Read these off the matrix that follows. Indices start at 1.
1) Report the entry in row 2 and column 1.
2) Report the entry just left of -15.
3) Report the entry in row 3 and column 2.
4) Report the entry in row 3 and column 1.
5) Report the entry in the top-left corner.
6) Report the entry in row 1 and column 2.
7) Report the entry in the top-right corner.
8) Report the entry in the bottom-right corner.
[[-17 -32 -14 -12  28 -11  -3 -14 -41 -13  28 -17   8 -13 -36]
 [-19  -6  -7 -17  43 -44  -2 -17  27 -11 -30 -15  -8  -8 -35]
 [-18   3 -39 -25  39   7  -5  -2 -25  -3 -47   6  -8   6 -31]
 [  5  27  -2  11 -27  51  33   8  56  28 -12  28  50  25 -34]]
1) -19
2) -30
3) 3
4) -18
5) -17
6) -32
7) -36
8) -34

Questions about the row below.
1) What is the entry just right of the smallest entry?
2) What is the entry just right of 3094?
3) What is the entry just left of 5149?
[3094 8516 7272 3076 1188 5149]
1) 5149
2) 8516
3) 1188

Questions about the matrix below.
1) What is the last entry, reading row by row?
2) What is the first entry on the diagonal from the top-right corner?
3) What is the first entry in reading order?
4) What is the entry directly below the smallest entry?
[[-11  15  -9 -31 -10  15  13 -55]
 [ 14 -23  -8 -30  41   4  11 -21]
 [ -5  -2  30  20 -11   5  51  16]
 [ 14 -26  33 -30 -10  15  37  68]
 [ -5   9  29 -31  11   1  -5  61]
 [ 31   9 -10   3  43  30  22 -12]
 [ 22  23  -8 -53 -12  32  13 -26]]
1) -26
2) -55
3) -11
4) -21

array([5, 6, 1, 2, 3, 8, 4, 5, 6, 0, 3, 7, 5, 6, 6, 2])
The third entry is 1
What is the smallest entry?
A: 0
The second entry from the right is 6
What is the entry just right of the smallest entry?
A: 3
What is the second entry?
A: 6
The entry just right of the largest entry is 4
What is the third entry from the right?
A: 6
What is the last entry?
A: 2

data =
[[-12.217  14.633   7.469 -19.659  -1.432  -2.432  12.969   9.954  -3.759
   -5.211  10.889  -0.003]
 [ -3.202   5.534   7.143  -9.419   1.803  -1.246   4.276  -0.642  -6.026
   -8.009   2.659  -1.643]
 [  7.479 -17.337 -12.322  19.193 -11.246 -10.550 -18.825 -14.399   7.623
   -8.115 -10.589 -12.655]
 [  9.334 -10.137  -5.324  -2.194  16.565  14.545  -1.913  -4.348 -18.907
    8.203  -6.805  13.134]
 [  3.776  -5.427  -2.849  -6.753  17.351  18.084   1.070   1.085 -20.697
   14.760  -9.772  17.443]
 [-14.498  13.835   6.972 -21.643   3.816   3.395  13.002  11.975  -8.531
    1.991   6.690   5.863]
 [-16.170  15.299   9.221 -20.914   1.458   1.427  10.740  12.669  -6.209
   -0.214   4.715   3.323]
 [-12.281   4.389   0.706  -0.627 -20.517 -19.444  -3.859  -1.388  15.220
  -13.909   2.490 -18.588]
 [  3.794  -9.738  -6.249  -0.720  11.911  14.438  -4.399  -2.610 -15.548
   15.735 -14.387  13.241]
 [ -5.896   8.469   0.580 -12.857  -4.944  -6.643   9.982   6.050  -0.107
  -10.020  14.924  -3.948]
 [  1.687  -3.411  -2.698  -8.840  16.766  18.516   3.244   3.459 -20.325
   16.057  -8.009  18.511]]
The entry just left of -1.388 -> -3.859
Find the entry just left of 14.760.
A: -20.697
The entry just right of 0.706 -> -0.627
The entry just right of the smallest entry -> 3.816
Find the entry just right of 15.299.
A: 9.221
Find the entry just right of 4.276.
A: -0.642
Find the entry just right of -0.627.
A: -20.517
Find the smallest entry.
A: -21.643
The entry just right of -4.348: -18.907
The entry just left of -9.419 -> 7.143
The entry just right of 4.389 is 0.706
The entry just right of -8.531: 1.991
Find the entry just left of the largest entry.
A: -12.322
The entry just left of -4.944: -12.857
The entry just right of 18.516 -> 3.244
